Here is a tiny trained network, its code and every weight. The questions are about switching its units off for an input and a target symbol, where a switched-off unit gives its printed mean instead of its output.

import numpy as np


def w(rows, s, z=0):
    codes = np.array(rows[::2]) - 128.0
    scale = np.full(codes.shape[1], s)
    scale[-1] = z or s
    return codes * scale


def f(y):
    return np.maximum(y, 0)


def softmax(a):
    e = np.exp(a - a.max(-1, keepdims=True))
    return e / e.sum(-1, keepdims=True)


def log_softmax(a):
    a = a - a.max(-1, keepdims=True)
    return a - np.log(np.exp(a).sum(-1, keepdims=True))


def net(x, mask):
    ids = ['ΘΛΨΩαγεζημ'.index(c) for c in x.split()]
    T = len(ids)
    res = E[ids] + P[:T]
    u = 0
    for l in range(2):
        q, k, v = (res @ M[l].T for M in (Q, K, V))
        z = softmax(np.where(np.tri(T) > 0, q @ k.T / 4**0.5, -1e9)) @ v
        res = res + np.where(mask[u], z, O[l][:, -1]) @ O[l][:, :-1]
        u += 1
        y = f(res @ A[l][:, :-1].T + A[l][:, -1])
        res = res + np.where(mask[u : u + 8], y, B[l][:, -1]) @ B[l][:, :-1]
        u += 8
    return log_softmax(res[-1] @ U[:, :-1].T + U[:, -1])


Q, K, V, O, A, B = {}, {}, {}, {}, {}, {}
E = w([
[70,76,62,95],'Θ',
[89,76,191,125],'Λ',
[133,209,42,114],'Ψ',
[183,51,43,126],'Ω',
[144,34,158,113],'α',
[92,67,113,38],'γ',
[144,86,86,249],'ε',
[126,90,145,218],'ζ',
[98,81,160,63],'η',
[89,100,52,207],'μ',
],0.016)
P = w([
[2,36,90,179],'0',
[123,97,106,131],'1',
[123,115,105,136],'2',
[131,125,103,136],'3',
[134,135,100,137],'4',
[130,143,99,140],'5',
[127,146,100,137],'6',
[112,149,100,141],'7',
[98,152,105,149],'8',
],0.0074)
Q[0] = w([
[197,205,126,137],'0.h1',
[87,249,135,108],'0.h1',
[126,55,225,206],'0.h1',
[141,100,207,107],'0.h1',
],0.017)
K[0] = w([
[127,9,171,196],'0.h1',
[50,27,189,153],'0.h1',
[216,252,190,139],'0.h1',
[162,149,202,82],'0.h1',
],0.015)
V[0] = w([
[89,203,96,90],'0.h1',
[129,255,96,188],'0.h1',
[48,140,237,164],'0.h1',
[200,14,105,121],'0.h1',
],0.0078)
O[0] = w([
[145,131,39,81,91],'0.h1',
[133,144,6,191,48],'0.h1',
[254,176,154,98,12],'0.h1',
[41,92,238,148,254],'0.h1',
],0.009,0.0051)
A[0] = w([
[99,127,73,148,20],'0.n1',
[197,251,136,163,87],'0.n2',
[96,217,194,182,35],'0.n3',
[254,188,102,36,2],'0.n4',
[162,57,143,61,32],'0.n5',
[5,209,161,130,164],'0.n6',
[144,199,115,219,6],'0.n7',
[119,185,96,37,107],'0.n8',
],0.0091,0.0051)
B[0] = w([
[124,110,191,78,174],'0.n1',
[81,186,127,206,136],'0.n2',
[194,104,139,142,161],'0.n3',
[248,169,219,198,135],'0.n4',
[84,127,72,104,177],'0.n5',
[211,123,52,111,255],'0.n6',
[164,97,125,71,145],'0.n7',
[151,94,98,166,143],'0.n8',
],0.014,0.0086)
Q[1] = w([
[68,34,32,92],'1.h1',
[127,167,59,114],'1.h1',
[111,12,130,147],'1.h1',
[164,66,158,6],'1.h1',
],0.013)
K[1] = w([
[252,202,35,82],'1.h1',
[105,104,55,110],'1.h1',
[203,234,116,121],'1.h1',
[139,159,147,15],'1.h1',
],0.012)
V[1] = w([
[235,82,44,134],'1.h1',
[148,150,203,48],'1.h1',
[190,65,63,77],'1.h1',
[255,164,224,75],'1.h1',
],0.0071)
O[1] = w([
[122,189,186,134,240],'1.h1',
[179,102,109,86,141],'1.h1',
[97,180,178,87,254],'1.h1',
[247,108,132,119,174],'1.h1',
],0.012,0.008)
A[1] = w([
[162,149,88,92,2],'1.n1',
[184,195,102,157,213],'1.n2',
[127,161,97,103,145],'1.n3',
[73,56,93,232,83],'1.n4',
[200,76,224,158,96],'1.n5',
[118,12,135,170,112],'1.n6',
[75,51,26,138,80],'1.n7',
[142,83,143,75,131],'1.n8',
],0.011,0.0092)
B[1] = w([
[63,223,199,205,145],'1.n1',
[117,6,113,99,190],'1.n2',
[134,154,142,126,149],'1.n3',
[246,98,77,129,168],'1.n4',
[72,214,131,158,250],'1.n5',
[95,71,196,116,205],'1.n6',
[5,121,135,163,161],'1.n7',
[196,147,87,112,213],'1.n8',
],0.017,0.016)
U = w([
[124,117,73,44,132],'Θ',
[220,74,101,43,106],'Λ',
[76,180,132,117,1],'Ψ',
[210,201,137,150,235],'Ω',
[140,46,125,114,169],'α',
[137,139,13,178,197],'γ',
[174,95,254,66,137],'ε',
[157,112,92,117,148],'ζ',
[235,79,130,166,158],'η',
[162,135,206,209,94],'μ',
],0.0067,0.0041)

Each question gives the input, a string of symbols that net reads in full, and the target symbol t.
The units are the heads (4 rows each of Q, K, V and O) and the neurons (one row each of A and B). Each row of codes is followed by its name. A weight is (code - 128) times the scale printed after its matrix; where a second scale follows, it is the last column's (O, A, B and U).
mask holds one flag per unit, layer by layer, with each layer's heads first. A switched-off unit (its flag False) gives its mean, the last column of its rows in O or B, instead of its output. The means were averaged over made-up inputs and are rounded, as every weight is.
A unit's drop is (log p(t) with every unit on - log p(t) with that unit switched off) / (log p(t) with every unit on - log p(t) with every unit switched off).
The circuit of an input: a set's keep is (log p(t) with only the set's units on - log p(t) with every unit switched off) / (log p(t) with every unit on - log p(t) with every unit switched off). Starting from the 12 units with the biggest drops (on a tie, the unit counted first), units are removed one at a time, each time the one whose removal leaves the highest keep (on an exact tie, the one counted first), for as long as the keep stays at least 0.8.
circuit, biggest first: the units of the circuit, biggest drop first
k most important neurons: the k neurons with the biggest drops, biggest first
top k neurons in layer l: the k neurons of layer l with the biggest drops, biggest first
input ε Λ ζ Ω γ, target Θ: 2 most important neurons : 0.n6, 1.n5
input α ζ γ Ψ η Λ Λ Ω α, target Ω: 3 most important neurons : 0.n1, 0.n6, 1.n5
input α Ω Ω Ψ, target Ω: circuit, biggest first : 0.h1, 1.n5, 0.n3, 1.h1
input Ω Ψ Ω η γ γ γ γ ζ, target ε: 2 most important neurons : 0.n6, 1.n5
input ζ γ Ω ζ Ω ε Ψ, target α: top 2 neurons in layer 1 : 1.n2, 1.n5
input α α Θ α, target Ψ: circuit, biggest first : 1.h1, 0.n6
input Ψ α Ω η ε Ω ζ, target Ψ: circuit, biggest first : 1.h1, 0.h1
input γ η Ψ Ω α ε, target Λ: circuit, biggest first : 0.h1, 1.n5, 0.n7
input μ α ζ ζ γ Ψ α Ω, target γ: circuit, biggest first : 0.h1
input Ψ Λ ε, target Ψ: circuit, biggest first : 1.h1, 0.h1
input Λ γ γ, target Θ: 2 most important neurons : 0.n5, 0.n6
input γ α α α Λ Ψ μ Ω, target Λ: circuit, biggest first : 0.n1, 0.h1, 1.n5
input ζ Ψ α, target α: 3 most important neurons : 0.n2, 1.n7, 1.n6
input γ α η α Ψ α, target Λ: circuit, biggest first : 0.h1, 0.n6, 1.h1, 1.n5
input γ Λ ζ Ω μ η Ψ, target Λ: top 3 neurons in layer 0 : 0.n6, 0.n8, 0.n3
input Ψ μ Ω η η γ, target Ψ: top neuron in layer 0 : 0.n8
input Θ Λ ε ζ Ω, target α: 3 most important neurons : 0.n6, 1.n7, 1.n6
input μ ζ ζ ε, target η: 3 most important neurons : 1.n4, 0.n6, 0.n1
input Ω ζ μ Ψ Θ, target ε: 4 most important neurons : 0.n6, 1.n5, 0.n3, 0.n1
input α Λ Λ α ζ Θ μ Ψ Ω, target Ω: top 4 neurons in layer 1 : 1.n1, 1.n5, 1.n6, 1.n8
input α γ α α Ψ Θ, target Ω: 3 most important neurons : 0.n6, 1.n1, 0.n3
input Λ γ Λ ε, target η: 3 most important neurons : 1.n4, 0.n6, 1.n5
input ζ α γ ζ Θ Ω μ, target γ: circuit, biggest first : 1.h1, 1.n4, 0.h1
input ζ α Λ α, target Ω: 2 most important neurons : 1.n5, 1.n8
input α Θ α Ω μ γ η, target Λ: top neuron in layer 1 : 1.n5
input η ζ Ω Ψ η ζ, target η: top 3 neurons in layer 1 : 1.n2, 1.n7, 1.n8
input Λ α Λ γ μ, target γ: circuit, biggest first : 1.h1, 1.n4
input α Ψ ζ, target Ω: 2 most important neurons : 1.n5, 0.n6
input Λ Ψ Ω α ζ α α, target μ: 4 most important neurons : 0.n4, 1.n1, 1.n5, 1.n6
